Below is a small trained network, with its code and all its weights. Each question gives an input and a class and asks what happens when units are switched off, that is, made to give their printed mean instead of their output.

import numpy as np


def w(rows, s, z=0):
    codes = np.array(rows[::2]) - 128.0
    scale = np.full(codes.shape[1], s)
    scale[-1] = z or s
    return codes * scale


def norm(h):
    return h / np.sqrt((h * h).mean(-1, keepdims=True) + 1e-5)


def f(y):
    return y / 2 * (1 + np.tanh(0.7978845608 * (y + 0.044715 * y**3)))


def log_softmax(a):
    a = a - a.max(-1, keepdims=True)
    return a - np.log(np.exp(a).sum(-1, keepdims=True))


def net(x, mask):
    res = np.array(x, float).reshape(1, 8) / 4 @ E
    u = 0
    for l in range(3):
        y = f(norm(res) @ A[l][:, :-1].T + A[l][:, -1])
        res = res + np.where(mask[u : u + 3], y, B[l][:, -1]) @ B[l][:, :-1]
        u += 3
    return log_softmax(norm(res)[-1] @ U[:, :-1].T + U[:, -1])


A, B = {}, {}
E = w([
[136,117,149,108,125,144,113,132,141],'x0',
[189,110,158,222,179,150,237,95,88],'x1',
[54,210,46,124,79,163,108,117,191],'x2',
[142,68,121,250,46,158,46,149,58],'x3',
[164,34,137,133,174,19,146,150,24],'x4',
[171,94,213,182,63,219,69,127,133],'x5',
[185,68,213,131,140,136,120,133,103],'x6',
[135,147,108,245,106,199,173,118,123],'x7',
],0.0019)
A[0] = w([
[127,164,131,175,86,253,119,104,185,9],'L0N1',
[156,85,148,215,125,134,117,150,68,3],'L0N2',
[160,95,144,95,204,88,205,135,107,32],'L0N3',
],0.0039,0.0018)
B[0] = w([
[113,234,236,214,26,250,173,183,185,251],'L0N1',
[112,83,8,197,78,59,134,62,62,218],'L0N2',
[209,183,254,136,192,212,218,15,173,214],'L0N3',
],0.0027,0.0015)
A[1] = w([
[158,45,222,21,116,106,5,168,134,5],'L1N1',
[124,142,134,156,110,190,127,159,160,61],'L1N2',
[150,65,130,211,119,122,123,138,59,40],'L1N3',
],0.0036,0.0022)
B[1] = w([
[128,77,189,68,99,156,3,182,133,221],'L1N1',
[124,146,151,157,108,137,132,121,124,158],'L1N2',
[150,86,79,158,74,99,127,77,80,254],'L1N3',
],0.0048,0.00096)
A[2] = w([
[50,199,51,54,135,96,132,130,183,84],'L2N1',
[109,185,145,213,62,252,129,156,188,2],'L2N2',
[154,50,109,218,101,104,118,103,34,14],'L2N3',
],0.0042,0.0019)
B[2] = w([
[81,101,2,198,137,112,134,189,96,205],'L2N1',
[93,231,228,214,43,194,140,111,169,255],'L2N2',
[202,61,46,191,22,81,117,22,55,232],'L2N3',
],0.0042,0.003)
U = w([
[179,131,188,93,232,105,221,94,132,64],'0',
[132,83,195,40,117,129,20,184,138,54],'1',
[95,218,182,200,48,200,133,136,174,254],'2',
[60,150,1,107,160,95,132,189,150,64],'3',
[186,58,90,191,54,91,121,72,59,198],'4',
],0.0088,0.0007)

Each question gives the input, the list of numbers given to net, and the class t.
The units are the neurons (one row each of A and B). Each row of codes is followed by its name. A weight is (code - 128) times the scale printed after its matrix; where a second scale follows, it is the last column's (A, B and U).
mask holds one flag per neuron, layer by layer. A switched-off neuron (its flag False) gives its mean, the last column of its row in B, instead of its output. The means were averaged over made-up inputs and are rounded, as every weight is.
A unit's drop is (log p(t) with every unit on - log p(t) with that unit switched off) / (log p(t) with every unit on - log p(t) with every unit switched off).
The circuit of an input: a set's keep is (log p(t) with only the set's units on - log p(t) with every unit switched off) / (log p(t) with every unit on - log p(t) with every unit switched off). Starting from all 9 units, units are removed one at a time, each time the one whose removal leaves the highest keep (on an exact tie, the one counted first), for as long as the keep stays at least 0.8.
units of the circuit, in order: the units of the circuit, biggest drop first
top k neurons: the k neurons with the biggest drops, biggest first
k most important neurons of layer l: the k neurons of layer l with the biggest drops, biggest first
drop of u: that unit's drop, to one decimal
input [1,-1,1,-1,-7,-6,-3,0], class 3: most important neuron of layer 0 -> L0N3
input [-5,7,6,-7,-4,2,2,-8], class 3: units of the circuit, in order -> L2N1; L2N2
input [2,-1,5,3,-2,-5,-4,0], class 3: top 2 neurons -> L2N1; L0N3
input [-3,-1,5,-3,3,-1,1,5], class 3: top 2 neurons -> L0N1; L2N1
input [-1,-1,-8,-8,-1,7,-4,-4], class 1: top 2 neurons -> L1N1; L0N1
input [-6,-7,2,-5,-8,-5,1,4], class 3: top 2 neurons -> L2N1; L0N3
input [8,-3,4,2,-5,-5,3,-6], class 3: top 2 neurons -> L2N1; L2N2
input [-8,-1,-6,8,-7,-5,-8,-2], class 3: top 3 neurons -> L0N3; L2N1; L0N1
input [4,5,0,0,6,-4,4,-1], class 0: top 2 neurons -> L0N3; L2N1
input [-3,1,-7,-2,-2,0,5,0], class 0: top 2 neurons -> L0N3; L2N3
input [7,0,-4,-6,0,4,7,-1], class 1: top 2 neurons -> L1N1; L0N1
input [8,-7,-4,-2,8,-2,-1,0], class 1: drop of L1N1 -> 0.4
input [5,5,-7,-2,-5,4,6,-7], class 1: drop of L0N3 -> -0.1
input [8,2,-7,-2,3,3,-1,-6], class 1: top neuron -> L1N1
input [-3,-3,0,0,-2,5,-5,-8], class 1: drop of L1N1 -> 0.9
